Each row was made from one small tree. The marks that hang from a mark follow it in brackets, in the order of their numbers. Every link used is in the known rows. Write each row's tree.
Each row is shifted at random along 4 fixed directions that mean nothing.
Known rows
Q858(Q922(Q4 Q701)): 49  -87  -108  104  -291  -246  46  -38  -11  3  170  -91  -91  -39  -226  -90  73  -6  -260  -66  261  -93  16  20  -124  6  -80  -164  281  43  158  -200  180  151  84  -130  49  -16  -118  -119  -83  37  11  5  -19  -4  -196  -363  -101  107  82  92  82  -26  181
Q448(Q82(Q656 Q697) Q596): 1  165  27  -3  -29  -11  59  4  -61  111  -5  35  38  -68  -53  -4  111  34  19  17  -29  107  20  -9  79  232  -71  106  35  22  -63  -59  113  -26  55  -23  66  -1  3  21  5  14  38  -39  77  -56  37  -130  -161  -55  25  16  41  64  52
Q701(Q707 Q922(Q302)): 28  92  -184  62  -120  -215  99  66  -208  73  59  52  168  160  -9  145  13  -46  -105  -78  57  159  113  -108  -166  -82  4  -36  164  80  -29  -40  183  119  76  71  -66  -128  -117  -70  27  -43  -61  127  88  -51  -152  -193  -113  -29  74  23  79  47  137
Q4(Q20(Q858) Q697(Q82 Q576(Q701) Q922)): -167  -9  -59  42  76  11  -86  48  160  -102  235  207  -150  -59  -108  -516  280  156  -3  11  37  -398  -68  -158  -130  113  -41  29  -139  37  212  -24  -35  -159  -90  28  179  3  19  -146  138  -18  96  -299  -203  81  -199  -332  137  226  28  282  84  -55  43
Q756(Q4(Q302 Q697) Q656): -85  337  -57  -137  -112  233  -11  287  -119  -138  112  -198  179  206  8  -20  148  113  217  90  -158  104  110  -98  89  365  -93  166  -48  136  -108  48  90  -297  24  -230  -45  -30  -120  198  -162  39  118  97  -156  -137  29  -18  -168  40  -16  -130  -22  168  -101
Q302(Q20(Q448(Q596) Q576(Q922(Q701(Q707))))): -26  192  -64  101  49  -137  213  16  -290  107  -55  141  223  110  -37  245  -325  -138  154  35  -246  311  42  -323  -117  -143  -13  59  -7  -31  -80  81  143  150  52  218  -286  -168  -38  25  197  54  108  58  46  95  -5  151  54  -203  -116  72  2  220  -37
Q858(Q922(Q302 Q576(Q707))): -27  6  -12  43  -15  92  53  -14  31  -93  49  -127  132  -85  -110  116  -90  26  -50  109  86  187  178  -59  88  -119  -69  64  47  95  -122  -28  187  29  8  -151  -63  -186  -82  -5  126  -108  -26  -39  -35  -47  -5  -159  -77  12  170  -62  90  20  14
Q4(Q697(Q302 Q576)): -99  129  -4  89  -103  -105  23  55  71  48  269  165  -120  16  -182  -163  75  -21  79  0  125  -88  102  -117  -129  5  -40  -87  -38  134  93  -106  103  5  104  -89  59  -182  53  -102  232  -2  -9  -216  -18  62  -91  -254  -77  71  -39  282  81  20  108
Q596(Q17(Q302(Q20(Q448(Q82))) Q858(Q922(Q40)))): 17  181  -105  105  256  -28  89  -159  -45  -73  -21  93  91  -113  -38  152  -265  -84  276  111  -188  -53  -219  22  -4  35  -49  79  81  38  -158  97  235  11  3  -79  -96  -116  -101  243  306  89  71  -129  84  187  147  99  209  -185  -198  -86  -101  7  -91
Q40(Q448(Q82(Q656)) Q922(Q302 Q576 Q701(Q707))): 12  91  -118  -22  4  75  180  118  -247  70  -175  -109  347  -64  71  126  -97  -144  -24  -46  -274  484  125  -1  65  157  -142  273  -23  118  -80  -12  264  -213  53  47  -1  -44  -246  98  -109  -134  277  3  63  -255  -54  -73  -13  -105  176  -359  96  18  102
Q596(Q17(Q302 Q858(Q922))): 38  274  -156  -3  42  0  181  -91  -302  -109  36  -38  165  156  103  -54  -47  -94  114  -83  -214  -151  -361  56  -31  248  -2  34  164  24  -77  215  270  -97  69  -172  56  -19  -217  290  -32  255  185  11  -117  -178  -101  37  150  -79  -162  -99  -162  -81  -11
Q697(Q922(Q40 Q302)): -105  198  -47  241  258  76  57  72  56  71  -137  160  132  -197  -79  62  -376  -11  303  154  -179  68  91  97  -7  4  -44  -35  -36  79  -32  27  133  -142  -43  -51  58  -154  -69  197  518  -37  162  -106  -58  260  -2  207  120  -1  -31  33  -34  -81  -131
Q707(Q701(Q756(Q4(Q20 Q302 Q697) Q40)) Q858): -44  284  -77  66  -151  -70  -37  131  44  -9  128  -35  49  187  -182  -176  49  83  221  -34  62  -108  27  -6  -91  -13  -108  37  -14  -160  57  -214  -109  23  87  -149  20  -115  21  -35  -7  11  -147  -40  -9  157  62  -211  -154  150  56  123  140  6  -5
Q656(Q596(Q17(Q302(Q20(Q858))))): -20  198  1  -43  110  277  -34  27  -93  -134  -32  -19  81  175  135  233  -62  -57  339  35  -220  261  134  -104  173  -5  -50  260  -104  125  -306  155  178  -99  118  -77  -198  -201  -23  111  40  1  11  -108  -31  -166  127  59  3  -150  -246  -159  9  116  -32
Q40(Q448(Q82 Q596) Q922(Q576(Q701(Q707 Q756)))): -21  108  -178  151  -6  -177  279  -13  -247  136  -58  77  292  106  -52  32  24  -249  -56  -124  -131  455  7  -169  -20  136  -13  107  -156  -57  -54  -5  224  53  99  255  -99  -150  -115  18  -27  -57  12  53  194  -93  -55  -148  -18  -83  46  38  146  -53  232
Q596(Q17(Q302 Q858)): 46  139  11  -26  18  128  98  -94  -64  -105  30  -32  99  180  -87  334  -91  -37  374  24  26  395  236  -72  116  -148  -25  212  -107  147  -392  25  175  126  125  -125  -219  -335  12  18  190  -99  -165  -106  144  -80  225  -43  -114  -260  -227  -130  201  42  -41
Q858(Q922(Q4 Q302(Q20) Q576(Q701(Q707)))): -76  40  -218  108  -124  -237  168  -16  -264  -9  88  -37  156  14  24  -34  -116  -198  -208  -138  -51  -16  -124  -11  -155  -6  -76  -63  350  -81  91  42  236  51  -39  50  26  53  -255  -25  -149  170  243  39  10  -139  -346  -198  72  61  139  -74  -40  -18  176
Q701(Q707 Q756(Q4(Q20(Q448(Q596))) Q40)): -26  272  -121  34  -53  82  134  184  -248  -59  -15  -33  414  363  12  213  -109  38  226  54  -180  509  246  -325  99  17  -46  266  -123  189  -352  89  49  8  49  186  -288  -124  -160  246  40  5  -29  177  57  -40  155  83  -182  -204  -151  -85  104  263  -44
Q697(Q82 Q576 Q922(Q302 Q701(Q756(Q4 Q656)))): -51  -72  -193  68  -91  -95  -71  186  8  -62  259  48  161  -55  -81  -463  287  7  -326  -202  123  -261  -135  -100  -139  222  -130  -111  -34  177  228  66  17  -266  -109  -28  220  264  -232  82  -204  165  169  -32  -181  -107  -263  -285  -2  275  -51  -125  -6  55  167
Q576(Q448(Q596) Q922(Q4 Q40 Q302)): -85  -20  -17  -96  -92  230  87  87  -128  -112  -72  -282  175  48  84  -10  -22  -6  -62  -65  -128  468  247  -142  245  122  -168  270  88  -117  -260  103  213  -170  -142  -53  -100  36  -54  75  -247  -49  183  237  50  -378  -54  -111  -93  13  186  -298  143  70  -81
Q596(Q17(Q302(Q20(Q576)) Q858(Q922(Q40)))): 82  55  -153  48  -117  -455  168  -285  -24  -5  272  156  -85  20  -179  47  -83  -233  -117  -163  207  -422  -323  -35  -249  -23  -97  -226  258  -101  144  -19  215  279  155  -96  -54  -59  -22  -131  82  233  44  -196  154  123  -149  -313  136  57  -150  196  19  -117  94
Q596(Q17(Q858(Q922(Q701)))): 63  246  -159  118  -69  -131  263  -29  -276  59  -7  -19  191  144  -104  112  -275  -135  124  -39  -169  70  -235  56  -91  46  -41  20  94  75  -48  29  288  92  87  -91  -34  -123  -185  221  146  144  110  -28  -38  7  -73  51  15  -190  -187  -16  -73  -80  11
Q4(Q20(Q448 Q858) Q302): -60  306  -10  -67  16  201  -59  124  -76  -93  -18  -33  101  277  46  105  -46  141  290  201  -277  212  210  -267  49  16  -30  273  -72  233  -177  25  115  -97  72  -128  -216  -225  -22  -1  151  -112  54  57  -85  -21  83  61  -20  -92  -68  -13  101  192  -147
Q922(Q40 Q302(Q20(Q448 Q858)) Q701(Q707)): -7  -61  -60  -96  103  158  -172  6  14  -170  -87  -94  168  -130  167  45  50  30  -23  70  -180  65  130  -126  1  -35  -104  225  163  194  -57  7  191  -220  -18  45  -117  42  -160  -19  -64  -127  175  41  -132  -96  -28  -169  175  59  64  -430  9  161  -14
Q4(Q697(Q922(Q576))): -79  -83  1  213  225  -108  -83  -41  409  44  150  214  -177  -410  -278  -230  53  208  79  183  260  -485  29  91  -150  59  -22  -235  70  -26  288  -204  -97  -82  7  -133  186  -121  87  -109  487  -106  -31  -267  -162  455  -99  -176  153  287  188  258  34  -196  24
Q756(Q4 Q40(Q448 Q922) Q82 Q596): 126  112  129  228  132  -51  43  142  248  63  99  78  45  -352  -453  70  -48  86  174  184  467  36  118  -72  4  220  -85  -139  -297  -70  125  -243  -148  94  161  -155  -101  -171  -90  99  246  -96  -126  -72  53  372  254  -88  25  102  -41  152  211  73  -31
Q4(Q697(Q82(Q656(Q596(Q17))) Q302 Q576(Q448))): -96  55  91  -6  151  259  -27  86  220  29  174  68  -207  -57  -158  -198  124  160  139  78  89  50  237  -143  174  -37  -158  278  -343  33  -79  -5  -102  -215  2  -165  46  -120  98  29  252  -228  -48  -358  -132  -68  28  -221  -40  73  47  137  209  74  26
Q576(Q448(Q596(Q17)) Q922): -40  119  11  8  15  -41  206  19  -163  112  18  -62  12  50  -61  -64  -19  0  23  -73  -38  57  -162  -112  -12  194  -55  48  33  -271  12  84  41  -7  8  -63  -34  -38  36  91  11  83  5  153  -78  -76  -134  10  43  61  123  48  23  -71  -58
Q302(Q20(Q576(Q448 Q701(Q922(Q40))) Q596)): 4  -208  -58  -164  -85  -11  -121  -148  48  -99  203  -5  -137  -41  35  -68  364  1  -350  -141  223  -63  110  -366  24  -9  -71  144  68  -84  -47  -50  87  34  30  89  -156  25  116  -368  -325  -106  -89  -50  -4  -183  -87  -482  70  192  136  69  232  111  85
Q756(Q40 Q596 Q656): 88  89  67  66  -137  13  -20  133  185  -14  225  -17  49  -97  -372  188  -42  55  36  123  454  178  283  -184  21  8  -101  -9  -73  124  -121  -219  -4  191  107  -143  -178  -194  36  -24  141  -107  -253  -22  141  191  208  -198  -268  -32  -123  130  240  192  -2
Q701(Q922(Q4 Q576)): 13  -413  -3  -21  18  118  -234  -1  329  -151  93  -65  -81  -340  -64  -168  410  292  -210  74  387  -124  292  24  68  30  -31  50  181  110  13  -184  26  -110  -25  -115  74  -14  -2  -205  -124  -233  -97  -25  -130  0  -37  -448  22  266  322  -180  150  -56  152
Q576(Q707(Q701 Q858)): -76  90  -10  -83  -109  39  -75  -24  -186  -30  75  -171  -64  -31  -6  -351  228  -44  -129  -197  12  -146  -197  3  -68  28  22  -37  83  -142  130  -12  111  -59  56  -156  138  -8  -64  -112  -243  132  51  88  -238  -249  -121  -233  83  263  132  -41  9  -12  87
Q697(Q82 Q576(Q448 Q701) Q922(Q40 Q302)): -99  38  -63  107  -8  -58  147  46  -5  82  155  154  -13  -8  -218  -130  -153  -138  -49  -93  53  265  156  -227  -5  -196  -120  103  -252  25  -77  1  117  59  -118  29  14  -127  22  -85  267  -66  32  -215  131  -55  -71  -191  -54  -26  -28  209  260  53  5
Q701(Q756(Q4 Q82 Q656)): 36  197  -141  163  -6  -220  10  160  -47  40  190  0  160  -63  -210  -94  59  25  -65  -48  170  -264  -185  -57  -184  277  -14  -257  20  -23  167  -12  -50  -8  72  -112  -3  42  -197  129  -14  198  -9  142  -42  196  -118  -18  -49  179  -123  12  2  39  23
Q922(Q576(Q707) Q701): -77  -72  30  -66  110  368  -55  89  27  -170  -61  -203  203  -215  61  -89  83  109  42  87  -113  125  145  -14  166  87  -48  208  33  107  -125  87  156  -326  -56  -65  34  -42  -124  104  -35  -92  162  -23  -263  -163  9  -100  62  104  158  -351  -5  -11  -60
Q20(Q576(Q701(Q707))): -95  229  -63  19  202  181  81  49  -293  -46  -139  40  175  -43  177  -68  -21  -15  198  44  -311  14  -88  -91  -19  185  90  119  4  -6  -50  229  98  -248  8  85  -19  -37  -195  175  28  45  210  58  -267  -56  -99  150  235  25  -36  -116  -103  33  -44
Q656(Q596(Q17(Q302 Q858))): 83  123  -66  61  8  -62  46  -120  20  -39  160  18  -76  143  -109  54  39  -59  109  -78  152  -41  21  -49  15  14  -73  -39  32  -55  -87  68  114  68  125  -129  -83  -159  -10  -16  144  25  -66  -65  72  -44  32  -188  -9  1  -219  20  141  -42  56
Q302(Q20(Q448(Q82) Q596(Q17) Q858(Q922))): 27  355  -110  76  -27  -173  116  9  -321  108  1  78  138  234  -81  286  -340  -180  134  74  -332  218  -231  -265  -117  -35  8  113  -97  287  -119  19  252  182  116  2  -340  -216  -112  65  209  165  19  -2  68  88  61  249  45  -324  -341  125  -75  193  45
Q302(Q20(Q448 Q858)): 28  271  -40  318  87  -472  82  -156  36  269  138  347  -166  -57  -371  232  -380  -92  155  117  113  -175  -14  -177  -356  -265  22  -347  16  26  205  -177  31  455  199  -35  -202  -355  72  -202  638  23  -144  -89  164  539  -82  121  95  -41  -200  424  114  82  -15
Q701(Q756(Q4 Q40 Q656) Q922): 108  -23  -183  100  -77  -206  -66  65  85  -10  242  61  93  -114  -171  -138  293  146  -298  -71  416  -343  -46  -89  -156  222  -46  -188  120  -7  144  -119  -74  70  65  -61  48  82  -84  27  -135  47  -185  111  -34  158  -115  -299  -106  248  51  57  82  26  113
Q576(Q701(Q756(Q4 Q82 Q656(Q596))) Q922): 113  -90  -82  115  -76  -168  -99  65  170  -30  338  -71  -91  -35  -312  -127  326  98  -313  -91  582  -124  99  -271  -15  89  -81  -145  -91  -323  93  -151  -180  213  28  -61  -125  14  26  -200  -181  -58  -296  92  69  61  -26  -459  -227  257  5  192  345  95  129
Q656(Q596(Q17(Q302(Q20(Q576(Q448(Q82) Q707)))))): -112  329  -73  37  105  21  209  -28  -274  30  58  -9  44  110  -1  182  -220  -204  205  -81  -243  134  -106  -207  44  14  -67  62  -76  -216  -149  323  101  -57  30  -27  -197  -148  -26  110  110  167  97  -45  72  -89  -19  139  49  -62  -206  -12  10  53  -77
Q82(Q697(Q302 Q576)): -103  181  5  105  127  -1  9  38  3  74  104  227  -42  -185  4  -310  131  16  38  13  -18  -307  -146  4  -107  202  -2  -80  10  60  188  43  88  -197  37  -111  241  -16  -59  88  190  117  206  -188  -218  -9  -161  -122  153  156  5  99  -92  -41  58
Q17(Q302(Q20(Q448)) Q858): 15  128  -47  47  68  -118  -12  -223  -34  -87  204  126  -72  60  -75  134  -6  -50  131  -12  97  -48  82  -200  -79  -113  -7  -91  132  67  -107  23  143  197  125  -67  -147  -197  18  -122  180  34  -60  -84  125  53  31  -110  67  -66  -193  75  121  141  -34
Q656(Q596(Q17(Q858(Q922)))): 16  120  -119  -18  30  141  20  -10  -145  -126  57  -115  35  103  110  -168  161  40  -36  -34  -88  -168  -227  22  105  303  -24  77  121  52  -44  155  222  -185  40  -144  62  61  -180  251  -131  114  146  22  -265  -205  -94  -121  111  64  -87  -54  -145  -64  53
Q20(Q576(Q448) Q596(Q17)): 43  -86  111  9  29  -108  -60  -158  236  71  146  30  -282  -150  -275  56  141  118  -34  55  363  -167  76  -203  -89  -74  -50  -51  -76  -46  104  -133  -149  98  146  -143  -192  -181  136  -296  195  -165  -257  -75  -83  212  3  -200  118  194  48  110  246  -13  37
Q697(Q302(Q20(Q576(Q707) Q596))): -228  362  -38  -33  121  238  24  62  -370  -95  9  28  219  101  242  -83  -88  -166  140  -33  -471  7  -163  -262  17  187  27  87  -37  134  -69  386  222  -339  19  48  -103  -21  -164  142  -36  272  419  -19  -285  -260  -130  226  249  32  -190  -21  -196  160  -43
Q20(Q576(Q707(Q701)) Q596 Q858): 4  -13  50  -15  110  -36  -211  -176  136  -51  98  15  -211  -263  -88  -393  291  78  -210  2  121  -588  -254  -162  -184  73  20  -154  -2  -87  375  7  -67  -124  80  -123  -3  8  -39  -271  -25  33  47  22  -346  67  -132  -186  365  438  33  14  18  18  83
Q707(Q701(Q922(Q4(Q302) Q40(Q448)))): -21  186  -145  58  -141  -84  158  129  -157  141  -70  7  110  166  -99  67  -173  -134  63  -36  -157  372  167  -49  -27  -63  -77  162  -75  7  -61  -146  276  25  98  -95  -75  -217  -64  -1  39  -84  111  43  98  -104  -17  -99  -53  -33  50  20  156  5  25
Q858(Q922(Q40(Q448) Q701)): 10  -85  -26  -45  21  230  -33  6  69  -126  -75  -144  54  -199  24  -90  123  64  -69  92  -36  84  73  43  152  222  -91  178  54  112  -52  -92  275  -241  77  -125  76  -1  -127  169  -97  -146  135  -42  -218  -121  8  -235  102  91  170  -156  -9  -22  -14
Q40(Q448(Q82 Q596) Q922(Q701)): -46  194  44  125  100  291  172  124  -147  40  -286  -24  260  -38  -36  233  -182  -87  405  142  -331  773  258  -20  241  178  -63  283  -297  158  -273  -3  295  -148  104  66  -125  -263  -78  254  147  -182  73  -12  67  -35  274  179  -53  -286  -70  -151  46  91  -32

Write each row's tree
24  -73  -176  268  248  -241  -36  -62  177  110  54  243  53  -307  -71  -247  105  134  -165  24  149  -553  -178  87  -237  128  57  -281  224  -78  287  -57  -12  -65  33  9  194  -4  -63  24  236  -8  -45  -6  -138  361  -269  -120  223  312  191  93  -73  -245  96 : Q701(Q756 Q922(Q576))
67  235  -15  96  51  66  21  -34  -86  -30  -92  8  131  76  -17  114  -192  17  105  179  -204  227  41  -167  57  19  -52  114  -36  206  -108  24  206  21  80  -131  -175  -148  -102  115  191  -24  31  128  -33  26  85  140  40  -153  -100  -42  -3  215  -23 : Q20(Q448(Q596) Q858(Q922(Q302)))
-6  -88  96  -310  -74  321  -122  -111  -85  -313  40  -119  18  119  262  -27  400  -42  61  -118  -82  153  32  -238  207  171  -78  409  -14  49  -247  160  142  -178  99  -23  -182  42  40  -170  -489  38  22  -50  -107  -442  93  -297  75  9  -88  -335  91  147  76 : Q448(Q596(Q17(Q302(Q20(Q576(Q701) Q858)))))
-7  -169  164  94  353  231  -187  -129  509  25  -106  57  -212  -597  -245  59  101  274  208  311  268  20  364  124  170  48  -79  114  -145  -4  -63  -251  -54  -101  64  -121  36  -177  110  -21  371  -465  -192  -185  -16  365  242  -169  91  151  236  -33  209  -22  -70 : Q922(Q40(Q448(Q82(Q656))))
55  180  103  168  233  -10  -81  76  283  82  67  67  -64  -297  -319  -7  -21  257  279  239  224  -260  67  82  -41  116  -68  -91  -101  -102  140  -128  -218  -35  63  -234  34  -90  -42  60  330  -92  -76  -65  -75  412  121  10  7  171  71  111  76  93  -103 : Q756(Q4(Q302) Q82(Q656))
-47  -106  -93  5  141  222  -11  122  19  -18  -194  -58  163  -268  84  -177  -20  21  -8  30  -186  153  89  96  112  126  -57  233  -6  38  -42  -52  232  -325  -21  -96  95  -36  -157  134  -74  -111  268  21  -176  -140  -22  -54  225  142  216  -347  17  -98  3 : Q707(Q701(Q922(Q4 Q40(Q448) Q576)))
-3  96  -45  173  106  -116  -17  -102  -3  138  -7  77  -77  -184  -214  -131  -25  31  32  -37  139  -134  -81  62  -166  -247  55  -139  -48  -240  148  -141  10  187  69  -102  78  -230  42  -126  210  -49  -183  1  -84  179  -10  -115  93  167  145  159  90  -42  65 : Q576(Q707(Q701(Q922) Q858))
-67  216  4  136  36  -33  166  100  -82  153  -116  118  159  8  -95  170  -189  -71  264  51  -144  339  7  32  45  82  -92  139  -112  66  -112  -23  123  -35  -6  -28  -24  -119  7  93  306  39  30  -106  103  60  108  60  -116  -193  -101  -46  34  -54  35 : Q448(Q82(Q697(Q922(Q302))) Q596(Q17))
33  -15  46  -53  39  -87  -24  -136  85  25  75  4  -167  -169  -57  -278  258  83  -125  -45  91  -445  -295  -101  -114  286  -69  -55  72  -149  280  65  -63  -142  87  -160  4  93  16  -106  -75  87  45  102  -224  36  -170  -140  273  318  69  -60  1  -63  51 : Q20(Q576(Q448(Q596(Q17))) Q858)
-21  231  -183  -2  -247  72  115  114  -466  -55  -85  -235  271  183  88  -89  -143  -141  -27  -154  -347  264  -143  64  30  110  -31  120  157  134  -118  61  372  -100  9  -121  49  17  -283  216  -297  246  310  133  -124  -354  -132  24  -56  -135  -64  -177  -116  62  89 : Q707(Q858(Q922(Q4 Q701)))
16  356  -89  82  -5  -111  132  35  -188  200  48  99  -2  100  -28  4  -75  -44  -45  -47  -87  -80  -29  -42  -14  164  -56  -47  54  -49  50  6  111  13  120  -78  80  -49  -63  73  134  95  171  -88  -29  -75  -185  -45  -86  19  -62  181  36  -9  1 : Q82(Q656(Q596) Q697)
-63  218  -100  161  64  40  158  129  -160  26  -162  -33  228  20  -52  86  -137  0  255  96  -218  240  138  69  -58  26  -37  79  6  43  29  -5  147  -125  18  9  -16  -168  -210  157  163  -96  189  -1  -85  46  -77  17  50  -29  87  -113  -8  -16  21 : Q40(Q922(Q4(Q302) Q701(Q707)))
47  216  -14  -69  -417  -205  89  200  -37  43  277  -87  50  436  -282  178  -5  -30  52  -58  227  200  129  -268  -73  22  -188  106  -58  101  -77  -146  -4  182  145  -76  -281  -158  9  -166  -11  67  -124  10  143  -16  87  -267  -298  -35  -120  175  259  117  43 : Q756(Q4(Q20(Q596(Q17)) Q302) Q40)
51  200  -128  138  -41  -266  203  35  -14  205  171  213  -29  180  -292  46  -313  -202  6  -121  63  83  23  -90  -51  -145  -161  -6  -185  -3  -27  -22  97  155  74  -42  -22  -157  16  -24  428  82  68  -301  222  37  -36  -126  -126  -85  -218  366  223  -37  75 : Q697(Q82(Q656(Q596(Q17(Q302)))) Q922(Q40))
1  -63  -65  -164  -90  106  78  -24  -105  -129  111  -251  231  187  -47  -47  164  -75  -138  -181  124  229  21  -236  127  -90  -44  293  -91  -147  -239  -26  135  65  -35  -7  -178  -57  -18  -35  -292  -71  -125  51  6  -333  41  -398  -91  69  2  -179  243  -75  39 : Q576(Q707(Q701(Q756(Q596(Q17(Q858))))) Q922(Q40))
-28  360  -113  51  -103  -244  233  84  -328  250  95  168  107  61  -65  -48  -98  -149  -38  -124  -190  -14  -195  -51  -147  182  -20  -17  9  102  41  14  201  54  51  9  125  -31  -108  93  78  217  204  -117  98  -74  -186  -23  -132  -114  -126  141  -45  9  50 : Q448(Q82(Q656 Q697(Q576)))
-129  154  -152  92  -109  -270  90  2  0  115  329  190  -44  18  -227  -73  -113  -178  -18  -59  -3  -24  -35  -248  -167  -85  -102  -43  -13  45  98  -96  135  110  7  -77  -48  -163  111  -250  223  118  67  -223  218  50  -93  -164  -112  -37  -82  386  130  92  182 : Q4(Q697(Q302(Q20(Q858)) Q922(Q576(Q448(Q82)))))
10  -122  58  30  129  -58  -123  -101  96  -14  96  81  -247  -300  -111  -228  233  141  -145  80  232  -255  -42  -253  -76  125  34  -60  67  -196  163  -64  -95  27  -19  -37  -63  -3  80  -261  47  -104  -104  36  -104  162  -19  -211  174  204  118  121  168  24  19 : Q20(Q448(Q82) Q576(Q701 Q922))
1  180  -72  58  -117  -179  184  101  -207  208  196  133  -85  197  -147  -215  -33  -166  -140  -219  1  -9  -135  -152  -76  55  -96  47  -167  -28  72  66  75  56  53  42  56  -8  -70  -14  60  126  103  -184  -11  -155  -229  -191  -52  23  -150  239  127  -23  119 : Q697(Q82(Q656(Q596(Q17))) Q576(Q701))
133  22  -117  161  -52  -306  6  -98  147  199  145  124  -113  -213  -207  -172  227  15  -395  -102  320  -322  -42  -31  -85  229  -162  -130  120  -174  260  -237  -29  44  150  -14  146  109  -7  -89  7  -61  -32  -146  82  91  -170  -471  -101  223  58  139  205  -114  165 : Q922(Q701(Q756(Q40(Q448(Q82(Q656(Q596) Q697))))))
1  193  -163  260  146  -23  2  52  -135  117  -136  63  218  -63  -59  -156  -145  -13  129  -61  -107  -3  -107  93  -88  -67  70  -34  -23  -130  25  -57  30  -25  7  -49  59  -83  -147  168  24  52  -27  129  -70  128  -36  112  122  73  -50  -70  -11  -41  98 : Q707(Q701(Q756(Q596) Q922(Q4)) Q858)
